The states form a tree. The symbols te de tu po bo ki pick a child and fu picks the parent.
J35 has te: J251, ki: J181
J251 has te: J50, de: J754, tu: J469, bo: J113
J181 has tu: J205, bo: J770

Which state is each row?
0.075,-0.770,0.055,0.635,0.637,0.689,0.163,0.395,-0.151,-0.187,0.081 -> J35
0.271,0.047,-0.242,-0.294,-0.331,-0.326,-0.304,-0.116,-0.598,0.619,-0.795 -> J50
-0.053,-0.721,0.345,0.381,0.787,0.782,-0.017,0.476,-0.052,-0.309,-0.056 -> J35
-0.273,-0.777,0.483,0.257,0.559,0.897,0.183,0.679,-0.080,-0.484,0.064 -> J35
-0.282,0.244,0.464,-0.261,-0.151,-0.006,0.092,0.455,0.598,-0.650,0.331 -> J205
-0.003,-0.896,0.065,0.339,0.442,0.619,0.156,0.368,-0.047,-0.327,-0.047 -> J35
-0.367,-0.607,0.244,-0.041,0.151,-0.665,-0.282,-0.937,-0.662,0.039,-0.150 -> J251
0.182,0.333,0.354,0.131,0.448,0.732,0.576,0.565,0.617,-0.436,0.454 -> J770
0.161,-0.776,0.369,0.488,0.545,0.932,0.136,0.429,-0.165,-0.060,0.181 -> J35
-0.041,0.391,0.499,0.111,0.120,0.357,-0.169,0.422,0.845,-0.906,0.432 -> J205
-0.320,-0.145,0.310,0.289,0.522,-0.656,0.228,-0.924,0.047,0.007,0.415 -> J113
0.053,-0.711,0.063,0.437,0.622,0.790,0.066,0.415,-0.048,-0.455,-0.003 -> J35
-0.458,-0.756,-0.061,0.219,0.016,-0.304,-0.581,-1.071,-0.809,-0.228,-0.008 -> J251
-0.104,-0.729,0.185,0.460,0.723,0.766,0.197,0.376,-0.151,-0.506,-0.079 -> J35
0.086,0.336,0.406,0.298,0.077,0.650,0.587,0.455,0.860,-0.453,0.575 -> J770
0.091,0.438,-0.725,-0.372,-0.299,-0.482,-0.505,0.029,-0.439,0.687,-0.667 -> J469
0.039,0.321,0.800,-0.123,-0.028,0.355,0.116,0.471,1.052,-1.039,0.260 -> J205
-0.254,-0.714,-0.106,-0.199,0.094,-0.756,-0.270,-0.948,-0.520,-0.022,-0.296 -> J251
-0.391,-0.701,-0.091,0.088,0.216,-0.591,-0.253,-0.737,-0.746,-0.066,-0.058 -> J251
-0.558,-0.379,0.087,-0.392,-0.348,-0.866,-0.145,-0.941,0.052,0.486,0.377 -> J754

Start here and follow the symbols in turn, left to right. Where do you end up?
Answer with the state's row, about right, then its name.
-0.342,-0.378,0.085,-0.333,-0.250,-0.831,0.088,-0.956,-0.242,-0.001,-0.002
fu -> -0.311,-0.690,-0.054,-0.018,-0.019,-0.583,-0.497,-0.988,-0.510,0.225,-0.086 J251
-0.348,0.000,0.601,0.422,0.352,-0.636,0.333,-0.936,0.206,0.013,0.278
fu -> -0.596,-0.743,-0.016,0.092,0.146,-0.597,-0.443,-0.752,-0.755,0.117,-0.296 J251
-0.529,-0.028,0.312,0.369,0.320,-0.549,0.169,-0.983,-0.088,-0.119,0.313
fu -> -0.665,-0.914,0.068,-0.155,0.169,-0.291,-0.371,-0.884,-0.463,-0.075,-0.216 J251
0.193,0.180,-0.341,-0.401,-0.340,-0.460,-0.227,-0.310,-0.630,0.699,-0.665
fu -> -0.176,-0.747,-0.030,-0.269,-0.063,-0.536,-0.479,-0.566,-0.504,-0.025,-0.228 J251
-0.451,-0.272,0.587,0.438,0.342,-0.765,0.374,-0.686,0.009,-0.058,0.505
fu -> -0.434,-0.719,-0.068,-0.175,0.177,-0.740,-0.360,-0.845,-0.813,-0.054,-0.148 J251
0.111,0.523,0.486,-0.121,0.029,0.193,-0.111,0.415,0.882,-0.672,0.437
fu -> 0.366,0.190,-0.263,-0.008,-0.020,0.872,0.203,0.944,0.223,-0.262,0.045 J181
0.158,0.381,-0.704,-0.344,-0.604,-0.239,-0.348,-0.103,-0.649,0.578,-0.477
fu -> -0.251,-0.788,-0.098,0.053,0.188,-0.466,-0.406,-0.732,-0.426,-0.070,-0.217 J251
-0.510,-0.525,-0.045,0.062,0.141,-0.700,-0.383,-0.812,-0.631,-0.154,-0.152
bo -> -0.520,-0.103,0.387,0.411,0.124,-0.948,0.175,-0.758,-0.059,0.060,0.440 J113
-0.507,-0.237,-0.134,-0.281,-0.391,-0.838,0.189,-0.892,-0.104,0.301,0.431
fu -> -0.432,-0.700,-0.108,-0.067,0.089,-0.309,-0.475,-0.687,-0.452,-0.066,-0.346 J251
-0.308,-0.359,-0.107,-0.439,-0.381,-0.737,0.116,-0.837,0.069,0.466,0.330
fu -> -0.547,-0.707,-0.051,-0.084,0.077,-0.630,-0.362,-0.729,-0.567,-0.130,-0.199 J251
0.213,0.295,0.419,0.166,0.384,0.475,0.423,0.389,0.656,-0.302,0.698
fu -> 0.619,0.003,-0.109,0.131,-0.010,0.967,0.096,0.845,0.232,-0.247,0.099 J181
-0.063,0.555,0.424,0.268,0.221,0.228,-0.008,0.519,0.798,-0.847,0.253
fu -> 0.518,0.113,-0.152,0.111,0.209,0.907,0.173,0.938,0.511,-0.408,-0.048 J181
0.145,0.292,-0.167,-0.430,-0.516,-0.335,-0.373,-0.359,-0.704,0.688,-0.635
fu -> -0.728,-0.733,0.076,0.178,0.172,-0.545,-0.431,-0.554,-0.652,-0.311,-0.242 J251
0.187,0.245,0.118,-0.147,0.134,1.150,0.088,0.883,0.342,-0.401,-0.067
tu -> 0.019,0.286,0.405,0.005,-0.092,0.288,-0.021,0.456,0.793,-0.689,0.358 J205
0.047,0.455,0.543,-0.048,-0.011,0.057,-0.109,0.665,0.902,-0.944,0.462
fu -> 0.606,0.276,-0.354,0.026,0.245,0.789,0.264,0.910,0.191,-0.376,0.149 J181
-0.408,-0.208,0.193,0.255,0.485,-0.692,0.157,-0.964,0.149,0.113,0.336
fu -> -0.495,-0.697,-0.048,0.023,0.125,-0.781,-0.301,-0.644,-0.713,-0.035,-0.160 J251
-0.112,0.603,0.393,-0.121,0.461,0.311,0.053,0.494,0.811,-0.775,0.371
fu -> 0.292,0.187,-0.233,0.128,0.222,1.046,0.063,0.879,0.341,-0.276,-0.060 J181
0.345,0.157,-0.236,0.145,0.098,1.086,0.204,0.725,0.357,-0.257,0.153
bo -> -0.081,0.306,0.271,0.286,0.324,0.461,0.418,0.374,0.825,-0.360,0.547 J770
-0.077,-0.793,0.167,0.358,0.546,0.928,0.203,0.445,-0.050,-0.537,0.055
te -> -0.420,-0.852,-0.221,0.156,0.077,-0.705,-0.330,-0.982,-0.694,-0.118,-0.005 J251
0.026,0.300,0.291,0.042,0.234,0.726,0.359,0.334,0.518,-0.271,0.456
fu -> 0.521,0.229,-0.168,-0.047,0.177,1.006,0.184,1.261,0.751,-0.338,0.064 J181
-0.075,-0.612,-0.015,0.165,0.570,0.589,-0.048,0.576,0.069,-0.395,-0.014
ki -> 0.256,0.324,-0.210,0.034,0.071,0.991,0.169,0.980,0.493,-0.545,-0.017 J181
0.278,0.100,-0.560,-0.281,-0.467,-0.322,-0.467,-0.240,-0.875,0.756,-0.723
fu -> -0.235,-0.928,-0.114,0.166,0.405,-0.694,-0.318,-0.970,-0.761,-0.192,-0.145 J251
-0.474,-0.228,0.231,-0.440,-0.113,-0.870,0.318,-0.996,0.020,0.415,0.140
fu te -> 0.002,0.038,-0.555,-0.496,-0.260,-0.441,-0.213,-0.478,-0.505,0.700,-0.680 J50
-0.038,0.190,0.082,0.164,0.413,0.534,0.224,0.482,0.777,-0.516,0.645
fu fu -> -0.067,-0.875,0.219,0.280,0.431,0.856,-0.056,0.303,-0.097,-0.160,0.145 J35
-0.382,-0.707,-0.085,-0.006,0.253,-0.563,-0.575,-0.782,-0.622,0.095,-0.105
de fu de -> -0.690,-0.450,0.063,-0.272,-0.431,-0.956,0.150,-0.924,-0.302,0.278,0.399 J754
0.213,0.309,-0.822,-0.144,-0.377,-0.411,-0.501,-0.018,-0.545,0.908,-0.631
fu de fu bo -> -0.369,-0.219,0.416,0.114,0.338,-0.611,0.455,-0.577,0.167,-0.447,0.532 J113
0.009,0.263,0.600,-0.090,0.053,-0.024,0.122,0.499,0.815,-0.636,0.563
fu tu -> -0.058,0.187,0.503,-0.207,0.213,0.185,0.007,0.600,0.764,-0.896,0.342 J205
-0.489,-0.665,-0.010,-0.092,0.116,-0.592,-0.339,-0.678,-0.686,-0.154,-0.209
fu -> -0.064,-0.583,0.228,0.452,0.514,0.940,0.320,0.426,-0.310,-0.261,0.166 J35
-0.700,-0.398,-0.057,-0.284,-0.388,-0.806,-0.066,-0.732,-0.074,0.352,0.079
fu -> -0.544,-0.613,-0.094,0.230,0.335,-0.619,-0.366,-0.944,-0.475,0.070,0.023 J251
-0.466,-0.292,-0.213,-0.485,-0.305,-0.622,0.078,-1.060,-0.389,0.444,0.346
fu fu ki tu -> 0.022,0.415,0.359,-0.034,0.006,0.516,0.065,0.803,1.007,-0.817,0.294 J205
0.243,-0.638,0.321,0.445,0.688,0.862,0.110,0.620,0.041,-0.247,-0.074
ki tu fu tu -> -0.149,0.213,0.530,0.048,0.196,0.042,0.070,0.583,0.890,-0.799,0.398 J205
0.230,0.068,-0.015,-0.199,-0.008,0.996,0.029,0.905,0.279,-0.515,-0.039
fu -> -0.094,-0.727,0.042,0.548,0.680,0.941,0.168,0.441,-0.154,-0.420,-0.041 J35
0.214,0.534,0.178,0.334,0.104,0.688,0.554,0.215,0.342,-0.518,0.509
fu bo fu -> 0.449,0.451,-0.056,0.180,-0.055,0.885,-0.171,0.740,0.428,-0.326,-0.090 J181
-0.516,-0.064,0.361,0.259,0.405,-0.866,0.363,-0.773,0.039,0.141,0.331
fu de fu tu -> 0.099,0.205,-0.701,-0.420,-0.583,-0.333,-0.528,-0.039,-0.650,0.637,-0.635 J469
-0.530,-0.711,-0.023,-0.047,0.243,-0.354,-0.438,-0.468,-0.697,0.068,-0.137
bo fu de fu -> -0.564,-0.503,-0.188,-0.085,-0.010,-0.420,-0.289,-0.858,-0.694,-0.172,-0.309 J251
0.542,0.079,-0.249,-0.199,0.007,1.026,0.167,0.816,0.306,-0.253,-0.028
tu fu -> 0.252,0.266,0.116,0.127,0.019,1.053,0.167,0.819,0.115,-0.319,-0.024 J181
-0.362,-0.215,0.230,0.488,0.327,-0.627,0.269,-0.800,-0.129,-0.085,0.316
fu -> -0.286,-0.790,-0.077,0.298,0.126,-0.455,-0.337,-0.816,-0.639,-0.010,-0.150 J251
-0.567,-0.453,-0.034,-0.254,-0.477,-0.935,-0.079,-0.984,-0.175,0.406,0.533
fu bo fu de -> -0.552,-0.313,0.218,-0.125,-0.288,-0.592,0.210,-0.824,0.050,0.529,0.196 J754
0.135,0.304,-0.627,-0.274,-0.521,-0.490,-0.505,-0.046,-0.296,0.764,-0.551
fu fu ki -> 0.389,0.198,-0.134,-0.208,-0.092,0.961,0.249,0.816,0.142,-0.203,0.081 J181
0.026,0.568,0.475,-0.023,0.186,0.244,-0.012,0.465,1.058,-0.797,0.591
fu fu -> -0.272,-0.860,0.172,0.487,0.523,0.953,0.021,0.501,-0.162,-0.131,-0.013 J35
0.552,0.203,-0.395,0.154,-0.207,1.200,0.330,0.913,0.103,-0.370,-0.073
tu fu fu -> 0.070,-0.751,0.298,0.451,0.566,0.623,0.056,0.691,-0.162,-0.388,0.271 J35
-0.210,0.395,0.312,0.200,0.307,0.619,0.373,0.521,0.439,-0.751,0.569
fu -> 0.479,0.318,-0.206,0.131,0.073,1.178,0.053,0.741,0.236,-0.493,0.207 J181
-0.414,-0.157,0.467,0.367,0.240,-0.758,0.192,-0.965,0.235,-0.004,0.436
fu te -> 0.161,-0.039,-0.546,-0.359,-0.441,-0.239,-0.205,-0.220,-0.699,0.664,-0.593 J50
-0.383,-0.143,-0.045,-0.132,-0.260,-0.521,0.070,-0.849,-0.170,0.334,0.239
fu te fu de -> -0.574,-0.407,0.110,-0.488,-0.279,-0.752,0.359,-1.020,-0.327,0.389,0.357 J754
0.090,0.379,0.359,0.189,0.295,0.387,0.651,0.593,0.793,-0.595,0.635
fu fu te -> -0.559,-0.830,0.143,-0.074,0.178,-0.487,-0.671,-0.720,-0.447,0.154,-0.350 J251
-0.205,0.328,0.389,-0.033,-0.284,0.085,-0.053,0.676,0.798,-1.065,0.424
fu tu fu -> 0.254,0.290,-0.181,0.115,0.183,0.931,0.162,0.925,0.368,-0.306,-0.132 J181
-0.359,0.079,0.384,0.314,0.340,-0.500,0.406,-0.844,0.125,-0.040,0.155
fu -> -0.430,-0.441,-0.017,-0.088,0.306,-0.369,-0.615,-1.060,-0.477,-0.051,-0.212 J251
0.118,0.465,0.377,0.373,0.102,0.739,0.607,0.658,0.663,-0.440,0.312
fu tu fu bo -> 0.124,0.225,0.456,0.253,0.320,0.568,0.582,0.341,0.848,-0.745,0.512 J770
0.010,-0.906,0.060,0.463,0.706,0.979,0.116,0.593,-0.230,-0.221,0.041
ki fu te -> -0.385,-0.613,-0.114,0.099,0.074,-0.570,-0.379,-0.975,-0.649,-0.108,-0.272 J251
0.336,0.251,-0.754,-0.133,-0.453,-0.383,-0.439,-0.115,-0.479,0.490,-0.612
fu -> -0.498,-0.877,-0.127,0.036,0.099,-0.485,-0.323,-0.963,-0.641,-0.113,-0.206 J251
-0.172,0.388,-0.849,-0.464,-0.334,-0.442,-0.616,-0.317,-0.326,0.742,-0.669
fu bo fu -> -0.416,-0.914,0.041,-0.117,0.056,-0.518,-0.626,-1.086,-0.405,-0.063,-0.153 J251
0.002,0.104,0.230,0.111,0.398,0.559,0.553,0.316,0.706,-0.427,0.639
fu fu te de -> -0.225,-0.319,-0.028,-0.432,-0.325,-0.535,0.038,-0.631,-0.119,0.311,0.278 J754
-0.019,-0.324,0.067,-0.282,-0.505,-0.938,0.048,-0.795,-0.272,0.209,0.233
fu de -> -0.537,-0.236,0.051,-0.403,-0.373,-0.818,0.121,-0.739,-0.239,0.608,0.354 J754
0.068,-0.943,0.140,0.553,0.631,0.703,-0.147,0.471,-0.139,-0.242,0.113
ki -> 0.260,0.349,-0.051,0.038,0.089,0.965,0.177,0.858,0.284,-0.312,-0.040 J181
-0.086,-0.759,0.149,0.414,0.445,0.761,0.170,0.244,0.072,-0.211,0.081
ki bo fu -> 0.402,0.139,-0.327,0.233,0.054,1.326,0.361,0.824,0.179,-0.007,-0.017 J181
-0.032,0.466,0.413,0.087,0.132,0.069,-0.064,0.499,0.846,-0.724,0.216
fu -> 0.564,0.286,-0.151,-0.046,0.254,1.140,0.216,0.702,0.292,-0.333,0.097 J181
0.300,0.061,-0.511,-0.238,-0.317,-0.200,-0.254,-0.190,-0.811,0.776,-0.497
fu bo fu -> -0.296,-0.611,-0.241,-0.100,0.220,-0.454,-0.227,-0.868,-0.706,-0.119,-0.016 J251
-0.372,-0.645,-0.163,-0.026,0.320,-0.544,-0.634,-0.780,-0.533,-0.186,-0.208
te fu tu fu -> -0.594,-0.487,-0.041,0.082,0.258,-0.621,-0.436,-0.866,-0.642,-0.152,-0.165 J251
0.323,0.505,-0.060,-0.207,0.063,1.110,0.135,0.601,0.109,-0.404,0.132
bo fu bo fu -> 0.401,0.266,-0.195,0.035,0.022,1.033,0.108,1.020,0.327,-0.435,0.358 J181
-0.441,-0.457,0.102,-0.399,-0.369,-0.773,0.064,-0.745,0.079,0.431,0.378
fu te -> 0.255,-0.013,-0.334,-0.385,-0.466,-0.443,-0.349,-0.387,-0.537,0.812,-0.580 J50
-0.499,-0.783,-0.115,-0.124,0.212,-0.503,-0.439,-0.924,-0.488,-0.024,0.120
de fu -> -0.250,-0.857,0.025,-0.031,0.232,-0.726,-0.322,-0.623,-0.434,-0.129,-0.192 J251
-0.430,-0.187,0.274,0.147,0.517,-0.821,0.292,-1.080,0.020,0.029,0.496
fu -> -0.251,-0.857,-0.042,-0.047,0.270,-0.707,-0.196,-0.919,-0.718,-0.173,-0.065 J251
-0.005,0.536,0.500,0.268,0.104,0.209,-0.093,0.677,0.739,-0.779,0.340
fu fu te tu -> 0.206,0.401,-0.696,-0.209,-0.216,-0.208,-0.587,-0.044,-0.434,0.455,-0.603 J469
0.371,0.295,-0.494,-0.132,-0.516,-0.345,-0.029,-0.261,-0.575,0.772,-0.701
fu fu te -> -0.342,-0.691,0.034,0.229,0.119,-0.586,-0.179,-0.807,-0.636,-0.257,-0.129 J251
-0.443,-0.925,0.130,-0.035,0.085,-0.674,-0.359,-0.772,-0.380,-0.164,0.123
te fu fu -> 0.077,-0.533,0.122,0.285,0.385,0.830,-0.096,0.538,0.153,-0.277,0.111 J35
-0.406,-0.217,0.081,-0.403,-0.498,-0.762,0.094,-1.112,-0.078,0.394,0.416
fu tu -> 0.211,0.321,-0.607,-0.217,-0.209,-0.396,-0.527,-0.151,-0.475,0.782,-0.406 J469
-0.216,0.356,0.297,0.078,0.116,0.173,0.129,0.474,0.775,-0.859,0.426
fu fu te te -> -0.020,-0.002,-0.584,0.061,-0.412,-0.402,-0.458,-0.393,-0.555,0.459,-0.707 J50
0.075,0.451,0.532,0.164,0.517,0.929,0.489,0.399,0.737,-0.447,0.539
fu bo -> 0.277,0.261,0.389,0.216,0.424,0.637,0.357,0.355,0.684,-0.340,0.378 J770
-0.345,0.009,0.120,0.433,0.339,-0.572,0.482,-1.087,-0.083,-0.066,0.326
fu tu -> 0.262,0.245,-0.647,-0.252,-0.575,-0.366,-0.454,-0.219,-0.458,0.711,-0.816 J469
0.243,0.274,-0.237,0.126,0.078,0.916,0.178,0.897,0.242,-0.287,-0.150
fu -> 0.021,-0.850,0.254,0.430,0.534,0.737,0.424,0.316,0.012,-0.562,0.164 J35
-0.106,-1.056,0.348,0.498,0.560,0.658,-0.024,0.524,-0.034,-0.441,0.170
ki -> 0.270,0.058,-0.158,-0.006,0.218,1.047,0.097,0.728,0.033,-0.284,0.034 J181
-0.553,-0.884,-0.012,-0.158,0.148,-0.417,-0.204,-0.997,-0.678,-0.036,-0.387
de fu -> -0.375,-0.688,0.078,0.008,0.226,-0.535,-0.155,-1.124,-0.787,-0.049,-0.136 J251
-0.062,-0.738,0.254,0.511,0.559,0.745,0.206,0.419,-0.088,-0.230,0.113
ki -> 0.505,0.174,-0.120,-0.004,-0.027,0.938,0.379,0.873,0.336,-0.107,0.090 J181
-0.051,-0.772,0.232,0.351,0.867,0.957,0.149,0.358,-0.048,-0.271,0.158
ki -> 0.279,0.170,-0.053,0.012,-0.032,1.023,0.095,0.752,0.286,-0.210,-0.080 J181
-0.465,-0.780,0.043,-0.172,0.306,-0.457,-0.389,-0.713,-0.438,-0.104,-0.147
fu -> 0.080,-0.619,0.144,0.559,0.585,0.666,0.194,0.439,0.047,-0.354,0.169 J35
-0.520,-0.906,-0.069,-0.018,0.226,-0.549,-0.239,-0.490,-0.714,-0.054,-0.189
te fu -> -0.466,-0.655,-0.093,-0.035,0.170,-0.440,-0.328,-0.868,-0.654,-0.053,-0.298 J251
0.356,0.200,-0.389,-0.019,0.055,0.944,0.285,0.822,0.209,-0.367,0.011
tu fu fu te -> -0.277,-0.904,-0.106,0.032,-0.019,-0.601,-0.462,-0.732,-0.692,-0.089,-0.112 J251
-0.207,-0.145,0.346,0.377,0.349,-0.772,0.315,-0.839,-0.100,0.151,0.321
fu de fu -> -0.047,-0.707,-0.164,-0.109,0.019,-0.620,-0.551,-0.962,-0.738,-0.169,0.112 J251
0.153,0.090,0.394,0.221,0.102,0.608,0.535,0.427,0.718,-0.432,0.251
fu tu fu -> 0.352,0.450,-0.047,0.109,-0.093,1.058,0.233,0.799,0.105,-0.458,-0.002 J181
-0.385,-0.223,0.319,0.364,0.338,-0.716,0.220,-1.001,0.231,-0.182,0.310
fu -> -0.429,-0.709,0.019,0.063,0.111,-0.495,-0.176,-0.965,-0.486,-0.117,-0.150 J251
-0.098,-0.778,0.128,0.575,0.413,0.802,0.300,0.585,0.047,-0.269,0.162
te tu -> 0.046,0.197,-0.762,-0.028,-0.301,-0.356,-0.452,-0.243,-0.540,0.590,-0.566 J469
0.440,0.181,-0.119,0.030,0.006,1.051,0.179,0.959,0.199,-0.350,0.095
tu -> -0.044,0.345,0.724,0.109,0.201,0.136,0.075,0.619,1.026,-0.737,0.319 J205
0.560,0.116,-0.063,0.132,0.276,1.012,-0.026,0.950,0.430,-0.420,0.142
bo -> -0.065,0.461,0.265,0.438,0.283,0.872,0.230,0.466,0.470,-0.334,0.358 J770
0.028,-0.810,0.278,0.516,0.569,0.818,0.324,0.806,-0.138,-0.253,-0.107
ki tu -> -0.172,0.605,0.705,-0.069,0.154,0.220,-0.179,0.533,0.669,-0.777,0.303 J205
-0.489,-0.331,-0.008,-0.383,-0.422,-0.672,0.163,-0.741,-0.183,0.254,0.268
fu -> -0.698,-0.715,-0.210,-0.184,0.070,-0.186,-0.259,-0.722,-0.530,-0.095,-0.219 J251
0.139,0.158,-0.140,0.061,-0.010,1.034,0.064,0.783,0.270,-0.459,-0.141
bo fu -> 0.541,0.263,-0.078,0.029,0.055,0.850,0.255,0.856,0.407,-0.393,0.006 J181
-0.543,-0.042,0.574,0.265,0.372,-0.997,0.175,-0.788,0.084,0.042,0.406
fu te -> 0.160,0.029,-0.450,-0.276,-0.369,-0.474,-0.503,-0.406,-0.811,0.665,-0.545 J50
